Below is a small trained network, with its code and all its weights. Each question gives an input and a class and asks what happens when units are switched off, that is, made to give their printed mean instead of their output.

import numpy as np


def w(rows, s, z=0):
    codes = np.array(rows[::2]) - 128.0
    scale = np.full(codes.shape[1], s)
    scale[-1] = z or s
    return codes * scale


def norm(h):
    return h / np.sqrt((h * h).mean(-1, keepdims=True) + 1e-5)


def f(y):
    return np.maximum(y, 0)


def log_softmax(a):
    a = a - a.max(-1, keepdims=True)
    return a - np.log(np.exp(a).sum(-1, keepdims=True))


def net(x, mask):
    res = np.array(x, float).reshape(1, 2) / 4 @ E
    u = 0
    for l in range(4):
        y = f(norm(res) @ A[l][:, :-1].T + A[l][:, -1])
        res = res + np.where(mask[u : u + 4], y, B[l][:, -1]) @ B[l][:, :-1]
        u += 4
    return log_softmax(norm(res)[-1] @ U[:, :-1].T + U[:, -1])


A, B = {}, {}
E = w([
[104,171,97,1,30,97,61],'x0',
[154,218,52,99,149,37,126],'x1',
],0.0096)
A[0] = w([
[114,112,197,179,80,178,129,130],'0.n0',
[3,62,164,66,42,197,68,3],'0.n1',
[187,150,106,98,193,63,188,87],'0.n2',
[41,143,106,1,31,110,15,53],'0.n3',
],0.0062,0.0037)
B[0] = w([
[96,91,119,114,109,152,185,197],'0.n0',
[242,93,186,98,59,149,2,216],'0.n1',
[133,145,137,189,182,151,91,187],'0.n2',
[66,155,121,202,136,246,48,254],'0.n3',
],0.0093,0.007)
A[1] = w([
[164,120,7,163,185,148,156,194],'1.n0',
[198,110,117,173,187,150,107,251],'1.n1',
[255,175,173,154,205,50,149,32],'1.n2',
[26,231,80,85,127,125,97,139],'1.n3',
],0.0077,0.0015)
B[1] = w([
[111,140,132,126,110,62,78,230],'1.n0',
[106,180,134,141,128,76,121,254],'1.n1',
[121,163,151,174,12,106,65,223],'1.n2',
[137,78,114,112,213,116,180,199],'1.n3',
],0.011,0.0065)
A[2] = w([
[150,3,201,172,155,162,245,121],'2.n0',
[136,125,74,176,183,83,164,36],'2.n1',
[147,85,170,21,56,163,88,12],'2.n2',
[223,168,162,74,161,154,188,6],'2.n3',
],0.0055,0.0018)
B[2] = w([
[61,119,42,135,165,72,254,252],'2.n0',
[182,93,173,125,102,198,72,164],'2.n1',
[162,122,132,79,68,73,159,208],'2.n2',
[131,163,140,166,154,192,88,128],'2.n3',
],0.0093,0.0042)
A[3] = w([
[168,107,200,3,126,89,143,5],'3.n0',
[132,124,67,1,193,81,107,87],'3.n1',
[109,147,63,135,137,36,163,74],'3.n2',
[44,119,13,178,236,160,131,80],'3.n3',
],0.0068,0.002)
B[3] = w([
[151,139,53,92,142,40,199,145],'3.n0',
[217,153,153,13,141,97,123,161],'3.n1',
[84,73,138,187,106,162,164,213],'3.n2',
[153,209,24,2,228,98,154,254],'3.n3',
],0.0087,0.0048)
U = w([
[149,37,154,44,65,108,187,117],'0',
[158,163,165,117,138,124,146,50],'1',
[179,156,154,108,152,102,142,2],'2',
[155,152,163,104,159,110,131,25],'3',
[123,118,140,107,81,206,2,192],'4',
[151,210,56,19,244,124,82,157],'5',
[54,116,78,139,215,106,231,178],'6',
[112,189,160,233,126,36,73,194],'7',
],0.015,0.0072)

Each question gives the input, the list of numbers given to net, and the class t.
The units are the neurons (one row each of A and B). Each row of codes is followed by its name. A weight is (code - 128) times the scale printed after its matrix; where a second scale follows, it is the last column's (A, B and U).
mask holds one flag per neuron, layer by layer. A switched-off neuron (its flag False) gives its mean, the last column of its row in B, instead of its output. The means were averaged over made-up inputs and are rounded, as every weight is.
A unit's drop is (log p(t) with every unit on - log p(t) with that unit switched off) / (log p(t) with every unit on - log p(t) with every unit switched off).
most important unit: the unit with the biggest drop
k most important neurons: the k neurons with the biggest drops, biggest first
k most important neurons of layer l: the k neurons of layer l with the biggest drops, biggest first
drop when u is switched off: that unit's drop, to one decimal
input [-2,-8], class 6: most important unit	2.n0
input [0,-3], class 0: 2 most important neurons	0.n3, 0.n1
input [-7,-1], class 6: 4 most important neurons	0.n1, 2.n0, 0.n0, 0.n2
input [-1,6], class 7: 2 most important neurons	0.n3, 1.n2
input [-1,-5], class 0: 2 most important neurons	0.n1, 1.n3
input [0,-4], class 0: 2 most important neurons	0.n3, 0.n1
input [-1,-7], class 0: 2 most important neurons	0.n1, 0.n3
input [0,-6], class 0: 2 most important neurons	0.n3, 0.n1
input [2,-7], class 0: 2 most important neurons of layer 0	0.n3, 0.n0
input [-4,-8], class 6: drop when 2.n0 is switched off	0.1
input [-2,-1], class 6: drop when 0.n3 is switched off	0.3
input [-2,8], class 7: drop when 1.n2 is switched off	0.2
